Below are the code and all the weights of a small trained network. Each question names an input and a class and asks about switching units off, where a switched-off unit gives its printed mean instead of its output.

import numpy as np


def w(rows, s, z=0):
    codes = np.array(rows[::2]) - 128.0
    scale = np.full(codes.shape[1], s)
    scale[-1] = z or s
    return codes * scale


def norm(h):
    return h / np.sqrt((h * h).mean(-1, keepdims=True) + 1e-5)


def f(y):
    return np.maximum(y, 0)


def log_softmax(a):
    a = a - a.max(-1, keepdims=True)
    return a - np.log(np.exp(a).sum(-1, keepdims=True))


def net(x, mask):
    res = np.array(x, float).reshape(1, 4) / 4 @ E
    u = 0
    for l in range(4):
        y = f(norm(res) @ A[l][:, :-1].T + A[l][:, -1])
        res = res + np.where(mask[u : u + 8], y, B[l][:, -1]) @ B[l][:, :-1]
        u += 8
    return log_softmax(norm(res)[-1] @ U[:, :-1].T + U[:, -1])


A, B = {}, {}
E = w([
[103,145,121,25,128,210,108,255,138],'x0',
[100,145,144,79,183,134,80,44,150],'x1',
[112,99,2,88,133,105,91,120,50],'x2',
[190,139,67,153,172,139,37,144,130],'x3',
],0.008)
A[0] = w([
[144,112,68,171,169,61,69,67,109,58],'0.n0',
[193,173,161,62,135,136,78,50,218,5],'0.n1',
[218,152,161,215,71,71,173,148,179,85],'0.n2',
[65,136,254,128,125,136,102,133,188,147],'0.n3',
[137,115,150,135,190,106,88,147,107,142],'0.n4',
[117,166,103,121,119,138,71,192,105,78],'0.n5',
[80,123,79,119,75,99,192,85,84,2],'0.n6',
[14,74,137,160,72,81,147,83,81,60],'0.n7',
],0.0062,0.0059)
B[0] = w([
[187,142,130,111,98,67,79,77,207,198],'0.n0',
[68,184,79,122,238,223,154,45,165,154],'0.n1',
[253,165,191,175,148,235,186,171,77,233],'0.n2',
[69,102,78,175,201,128,143,150,204,254],'0.n3',
[99,132,129,160,152,124,89,98,114,160],'0.n4',
[51,90,196,113,125,158,70,98,63,170],'0.n5',
[114,197,61,74,124,134,203,102,103,153],'0.n6',
[146,105,123,26,200,127,183,97,63,190],'0.n7',
],0.006,0.0054)
A[1] = w([
[67,98,135,82,163,103,131,96,112,72],'1.n0',
[97,138,91,131,125,84,126,76,67,107],'1.n1',
[91,91,70,113,74,62,225,124,42,5],'1.n2',
[173,130,94,143,66,86,106,181,118,149],'1.n3',
[64,103,85,122,148,128,98,218,178,85],'1.n4',
[129,94,88,82,99,178,1,197,51,5],'1.n5',
[101,126,95,143,70,41,71,140,117,106],'1.n6',
[94,152,118,144,27,96,214,74,99,51],'1.n7',
],0.0068,0.0028)
B[1] = w([
[229,129,87,171,134,193,158,146,122,187],'1.n0',
[138,116,141,53,78,83,125,100,152,204],'1.n1',
[175,127,117,2,155,168,185,83,124,215],'1.n2',
[73,156,92,133,245,137,152,88,143,185],'1.n3',
[59,157,88,109,65,156,115,188,116,227],'1.n4',
[81,214,68,152,85,218,79,198,4,255],'1.n5',
[69,90,177,118,158,143,114,128,185,169],'1.n6',
[159,91,134,75,205,141,151,154,69,197],'1.n7',
],0.0076,0.0043)
A[2] = w([
[84,138,106,69,149,108,133,128,133,154],'2.n0',
[218,118,91,172,90,125,36,50,64,3],'2.n1',
[85,101,116,107,146,119,70,59,187,91],'2.n2',
[67,128,117,90,108,2,39,103,130,27],'2.n3',
[164,85,178,180,187,101,116,38,102,167],'2.n4',
[155,91,139,192,122,94,173,131,169,89],'2.n5',
[176,157,199,84,109,163,152,169,158,16],'2.n6',
[112,229,147,168,115,128,158,169,171,85],'2.n7',
],0.0083,0.0022)
B[2] = w([
[190,119,126,214,94,130,170,81,114,194],'2.n0',
[171,207,132,48,90,21,147,206,220,195],'2.n1',
[195,106,104,177,119,110,57,69,141,183],'2.n2',
[190,44,154,98,2,167,49,122,117,159],'2.n3',
[39,159,66,91,113,126,107,222,114,254],'2.n4',
[153,199,139,114,182,132,145,212,73,190],'2.n5',
[128,79,135,159,107,98,91,85,134,186],'2.n6',
[170,109,114,97,84,88,124,23,102,206],'2.n7',
],0.0082,0.0062)
A[3] = w([
[111,61,45,60,188,114,54,104,110,194],'3.n0',
[52,2,150,74,25,136,172,140,175,2],'3.n1',
[92,173,176,186,154,175,156,147,50,109],'3.n2',
[77,124,135,113,167,162,72,175,172,126],'3.n3',
[7,104,221,105,146,123,155,150,145,61],'3.n4',
[155,128,177,202,105,169,124,126,134,51],'3.n5',
[72,90,148,165,239,130,18,69,173,23],'3.n6',
[164,59,209,229,79,156,186,165,118,26],'3.n7',
],0.0071,0.0041)
B[3] = w([
[147,96,244,165,101,159,139,91,104,255],'3.n0',
[151,104,134,130,15,33,143,116,250,161],'3.n1',
[73,46,157,113,132,127,30,93,83,229],'3.n2',
[104,141,88,195,93,139,188,88,129,192],'3.n3',
[29,136,3,73,156,31,134,163,133,173],'3.n4',
[163,95,144,111,120,119,165,112,92,161],'3.n5',
[130,183,116,183,197,233,119,30,150,170],'3.n6',
[159,25,208,205,160,148,63,182,153,199],'3.n7',
],0.0069,0.0052)
U = w([
[172,248,124,136,158,47,122,219,163,107],'0',
[77,154,88,121,49,225,73,168,32,198],'1',
[200,124,99,80,41,55,11,75,143,64],'2',
[12,104,160,136,228,73,195,152,93,4],'3',
[189,79,116,35,134,115,239,63,29,168],'4',
[85,188,119,191,198,200,111,26,193,165],'5',
[198,59,244,216,155,156,151,197,108,171],'6',
[69,70,123,126,38,110,180,156,231,119],'7',
],0.015,0.0037)

Each question gives the input, the list of numbers given to net, and the class t.
The units are the neurons (one row each of A and B). Each row of codes is followed by its name. A weight is (code - 128) times the scale printed after its matrix; where a second scale follows, it is the last column's (A, B and U).
mask holds one flag per neuron, layer by layer. A switched-off neuron (its flag False) gives its mean, the last column of its row in B, instead of its output. The means were averaged over made-up inputs and are rounded, as every weight is.
A unit's drop is (log p(t) with every unit on - log p(t) with that unit switched off) / (log p(t) with every unit on - log p(t) with every unit switched off).
most important unit: the unit with the biggest drop
top k neurons: the k neurons with the biggest drops, biggest first
k most important neurons of layer l: the k neurons of layer l with the biggest drops, biggest first
drop of u: that unit's drop, to one decimal
input [-4,-6,2,1], class 0: most important unit => 0.n2
input [7,8,-2,5], class 5: top 3 neurons => 0.n1; 2.n4; 3.n6
input [-3,-5,5,2], class 4: top 2 neurons => 1.n2; 1.n3
input [1,1,-1,-4], class 7: top 2 neurons => 0.n3; 1.n4
input [-2,-5,6,6], class 2: top 2 neurons => 0.n0; 0.n2
input [0,-4,-3,-8], class 6: 4 most important neurons of layer 2 => 2.n4; 2.n6; 2.n1; 2.n5
input [-1,2,-8,-6], class 3: top 2 neurons => 3.n4; 2.n5
input [-2,4,-4,-5], class 3: 3 most important neurons of layer 0 => 0.n0; 0.n7; 0.n4
input [-2,-3,4,2], class 2: top 2 neurons => 0.n0; 2.n3
input [-6,-7,2,1], class 0: top 3 neurons => 0.n2; 2.n1; 0.n0
input [3,-6,-1,-4], class 7: 3 most important neurons of layer 2 => 2.n5; 2.n2; 2.n0
input [-5,2,-2,-7], class 3: 2 most important neurons of layer 2 => 2.n4; 2.n7
input [-8,4,-2,5], class 0: top 2 neurons => 2.n1; 2.n4
input [6,-7,-5,-2], class 7: most important unit => 3.n1
input [-8,3,-7,3], class 0: top 3 neurons => 2.n5; 2.n4; 0.n2
input [8,1,2,-8], class 7: 2 most important neurons of layer 2 => 2.n5; 2.n4
input [4,0,2,-8], class 4: 2 most important neurons of layer 1 => 1.n2; 1.n0
input [-8,2,-8,8], class 0: drop of 2.n1 => 0.3
